Below is a small trained network, with its code and all its weights. Each question gives an input and a class and asks what happens when units are switched off, that is, made to give their printed mean instead of their output.

import numpy as np


def w(rows, s, z=0):
    codes = np.array(rows[::2]) - 128.0
    scale = np.full(codes.shape[1], s)
    scale[-1] = z or s
    return codes * scale


def f(y):
    return y / 2 * (1 + np.tanh(0.7978845608 * (y + 0.044715 * y**3)))


def log_softmax(a):
    a = a - a.max(-1, keepdims=True)
    return a - np.log(np.exp(a).sum(-1, keepdims=True))


def net(x, mask):
    res = np.array(x, float).reshape(1, 4) / 4 @ E
    y = f(res @ A[0][:, :-1].T + A[0][:, -1])
    res = res + np.where(mask, y, B[0][:, -1]) @ B[0][:, :-1]
    return log_softmax(res[-1] @ U[:, :-1].T + U[:, -1])


A, B = {}, {}
E = w([
[115,116,144,233,118,103,179,150],'x0',
[67,177,27,131,154,184,103,85],'x1',
[149,75,114,128,85,115,138,49],'x2',
[106,79,80,172,94,105,6,143],'x3',
],0.012)
A[0] = w([
[174,64,84,157,113,161,165,20,19],'N1',
[142,149,159,180,193,168,238,94,35],'N2',
[44,114,54,153,192,181,140,65,23],'N3',
[101,121,107,254,132,106,198,141,3],'N4',
[62,177,103,144,160,146,134,77,60],'N5',
[172,167,129,90,149,175,199,99,61],'N6',
[94,185,147,156,240,176,101,248,23],'N7',
],0.0086,0.0032)
B[0] = w([
[17,159,135,110,75,41,170,82,202],'N1',
[118,114,143,153,102,149,65,115,254],'N2',
[181,29,204,123,117,88,111,183,243],'N3',
[136,146,99,2,215,193,86,131,237],'N4',
[221,119,166,107,126,81,188,200,201],'N5',
[118,130,95,203,154,126,10,140,220],'N6',
[61,144,113,120,55,44,157,84,244],'N7',
],0.011,0.0071)
U = w([
[195,106,214,147,131,84,166,183,102],'0',
[65,178,121,132,90,68,171,102,26],'1',
[131,147,102,18,187,154,109,118,254],'2',
[124,123,88,250,132,129,46,140,42],'3',
[152,149,92,157,122,138,169,138,238],'4',
],0.016,0.0035)

Each question gives the input, the list of numbers given to net, and the class t.
The units are the neurons (one row each of A and B). Each row of codes is followed by its name. A weight is (code - 128) times the scale printed after its matrix; where a second scale follows, it is the last column's (A, B and U).
mask holds one flag per neuron, in row order. A switched-off neuron (its flag False) gives its mean, the last column of its row in B, instead of its output. The means were averaged over made-up inputs and are rounded, as every weight is.
A unit's drop is (log p(t) with every unit on - log p(t) with that unit switched off) / (log p(t) with every unit on - log p(t) with every unit switched off).
The circuit of an input: a set's keep is (log p(t) with only the set's units on - log p(t) with every unit switched off) / (log p(t) with every unit on - log p(t) with every unit switched off). Starting from all 7 units, units are removed one at a time, each time the one whose removal leaves the highest keep (on an exact tie, the one counted first), for as long as the keep stays at least 0.8.
circuit, biggest first: the units of the circuit, biggest drop first
unit that matters most: the unit with the biggest drop
k most important neurons: the k neurons with the biggest drops, biggest first
drop when u is switched off: that unit's drop, to one decimal
input [0,6,1,6], class 0: circuit, biggest first	[N3; N5; N6]
input [-2,5,8,7], class 1: most important neuron	[N1]
input [8,0,8,-8], class 1: 2 most important neurons	[N1; N3]
input [-6,7,-6,-2], class 0: circuit, biggest first	[N3; N5]
input [5,0,-1,-7], class 3: circuit, biggest first	[N6; N2]
input [4,0,1,-6], class 3: 2 most important neurons	[N6; N2]
input [5,-2,4,-1], class 2: circuit, biggest first	[N4; N3]
input [-5,6,-6,-6], class 0: circuit, biggest first	[N5; N3]
input [-3,6,-3,-2], class 0: circuit, biggest first	[N3; N5]
input [6,6,-5,-5], class 0: 3 most important neurons	[N5; N3; N1]
input [5,-3,0,5], class 2: circuit, biggest first	[N4; N6; N3]
input [3,-3,2,3], class 4: 3 most important neurons	[N3; N6; N2]
input [7,4,-5,-5], class 2: 2 most important neurons	[N4; N1]
input [8,0,5,2], class 2: unit that matters most	N4
input [-6,-3,2,-7], class 3: 2 most important neurons	[N6; N4]
input [-2,4,5,-5], class 1: 2 most important neurons	[N1; N4]
input [5,-5,1,-8], class 3: 2 most important neurons	[N6; N2]
input [-7,-5,-8,2], class 1: 3 most important neurons	[N7; N4; N3]
input [5,8,-8,-6], class 0: 3 most important neurons	[N3; N5; N1]
input [8,-4,8,-8], class 1: circuit, biggest first	[N1]
input [8,-5,8,-6], class 1: 2 most important neurons	[N1; N3]
input [-7,7,5,-1], class 0: drop when N3 is switched off	0.5
input [8,5,-5,-7], class 2: drop when N4 is switched off	2.9
input [-5,-4,-5,-3], class 1: drop when N7 is switched off	0.4
